Here is a tiny trained network, its code and every weight. The questions are about switching its units off for an input and a class, where a switched-off unit gives its printed mean instead of its output.

import numpy as np


def w(rows, s, z=0):
    codes = np.array(rows[::2]) - 128.0
    scale = np.full(codes.shape[1], s)
    scale[-1] = z or s
    return codes * scale


def f(y):
    return y / 2 * (1 + np.tanh(0.7978845608 * (y + 0.044715 * y**3)))


def log_softmax(a):
    a = a - a.max(-1, keepdims=True)
    return a - np.log(np.exp(a).sum(-1, keepdims=True))


def net(x, mask):
    res = np.array(x, float).reshape(1, 5) / 4 @ E
    y = f(res @ A[0][:, :-1].T + A[0][:, -1])
    res = res + np.where(mask, y, B[0][:, -1]) @ B[0][:, :-1]
    return log_softmax(res[-1] @ U[:, :-1].T + U[:, -1])


A, B = {}, {}
E = w([
[51,91,90,115,187,194],'x0',
[162,160,170,205,175,180],'x1',
[151,165,2,166,198,103],'x2',
[218,47,127,39,161,124],'x3',
[108,44,107,221,97,40],'x4',
],0.0078)
A[0] = w([
[217,159,149,65,169,183,185],'N0',
[203,162,169,83,200,185,194],'N1',
[82,219,134,193,90,137,218],'N2',
[197,158,157,74,168,225,206],'N3',
[191,110,110,2,131,98,245],'N4',
[140,45,135,102,10,61,246],'N5',
[59,94,38,89,170,189,144],'N6',
[183,139,150,83,195,178,195],'N7',
[39,171,63,143,169,178,251],'N8',
[56,62,246,62,80,156,184],'N9',
[184,57,70,245,146,35,215],'N10',
[84,253,122,199,95,147,155],'N11',
[57,77,107,125,174,153,198],'N12',
[229,139,103,29,120,49,195],'N13',
],0.0076,0.003)
B[0] = w([
[253,176,65,162,48,245,219],'N0',
[179,121,49,218,80,218,221],'N1',
[89,207,165,226,207,68,210],'N2',
[171,163,92,237,58,252,237],'N3',
[160,199,58,44,83,138,234],'N4',
[152,128,215,42,104,46,216],'N5',
[64,82,3,69,121,191,204],'N6',
[143,120,90,157,86,188,207],'N7',
[37,141,20,203,173,138,223],'N8',
[73,148,230,94,28,190,254],'N9',
[197,19,147,186,189,53,221],'N10',
[110,220,135,253,222,56,214],'N11',
[47,36,87,134,100,132,185],'N12',
[234,193,57,29,139,91,208],'N13',
],0.006,0.0077)
U = w([
[69,139,210,111,67,155,153],'0',
[26,86,35,131,161,166,145],'1',
[105,254,113,200,218,103,174],'2',
[211,157,75,160,86,236,134],'3',
[192,26,136,171,179,85,146],'4',
[196,164,87,36,126,77,8],'5',
],0.0083,0.0013)

Each question gives the input, the list of numbers given to net, and the class t.
The units are the neurons (one row each of A and B). Each row of codes is followed by its name. A weight is (code - 128) times the scale printed after its matrix; where a second scale follows, it is the last column's (A, B and U).
mask holds one flag per neuron, in row order. A switched-off neuron (its flag False) gives its mean, the last column of its row in B, instead of its output. The means were averaged over made-up inputs and are rounded, as every weight is.
A unit's drop is (log p(t) with every unit on - log p(t) with that unit switched off) / (log p(t) with every unit on - log p(t) with every unit switched off).
The circuit of an input: a set's keep is (log p(t) with only the set's units on - log p(t) with every unit switched off) / (log p(t) with every unit on - log p(t) with every unit switched off). Starting from the 12 units with the biggest drops (on a tie, the unit counted first), units are removed one at a time, each time the one whose removal leaves the highest keep (on an exact tie, the one counted first), for as long as the keep stays at least 0.8.
circuit, biggest first: the units of the circuit, biggest drop first
most important unit: the unit with the biggest drop
top k neurons: the k neurons with the biggest drops, biggest first
drop when u is switched off: that unit's drop, to one decimal
input [-5,-5,0,1,-5], class 5: top 3 neurons -> (N13 N4 N8)
input [7,4,1,-4,-1], class 1: most important unit -> N6
input [-3,-4,-5,3,6], class 5: circuit, biggest first -> (N13 N5)
input [5,-7,-3,-6,-6], class 1: circuit, biggest first -> (N8 N6)
input [-4,-7,-7,5,3], class 5: top 2 neurons -> (N13 N4)
input [7,7,3,-1,-4], class 1: top 3 neurons -> (N8 N6 N12)
input [5,-1,3,-4,-5], class 1: circuit, biggest first -> (N6 N8)
input [2,-5,1,-5,7], class 4: circuit, biggest first -> (N10 N5)
input [1,5,-7,2,8], class 0: circuit, biggest first -> (N9 N5)
input [3,-2,-2,-5,-3], class 2: circuit, biggest first -> (N11 N2)
input [7,2,0,-5,-4], class 1: top 3 neurons -> (N6 N12 N8)
input [-2,-8,7,0,4], class 5: circuit, biggest first -> (N13 N5)
input [7,2,-7,-8,-8], class 2: top 3 neurons -> (N11 N2 N8)
input [-1,2,7,2,4], class 4: circuit, biggest first -> (N10)
input [6,2,7,3,7], class 4: top 3 neurons -> (N10 N4 N9)
input [-2,-7,-3,2,8], class 5: top 2 neurons -> (N5 N13)
input [3,-7,-4,-5,2], class 0: top 2 neurons -> (N9 N5)
input [3,-5,-6,5,0], class 0: top 2 neurons -> (N9 N10)
input [4,3,7,0,-1], class 1: drop when N6 is switched off -> 0.1
input [-7,-4,7,4,3], class 5: drop when N13 is switched off -> 0.3
input [-6,-4,6,-3,-1], class 2: drop when N11 is switched off -> 0.1
input [8,7,-6,-7,6], class 2: circuit, biggest first -> (N2)
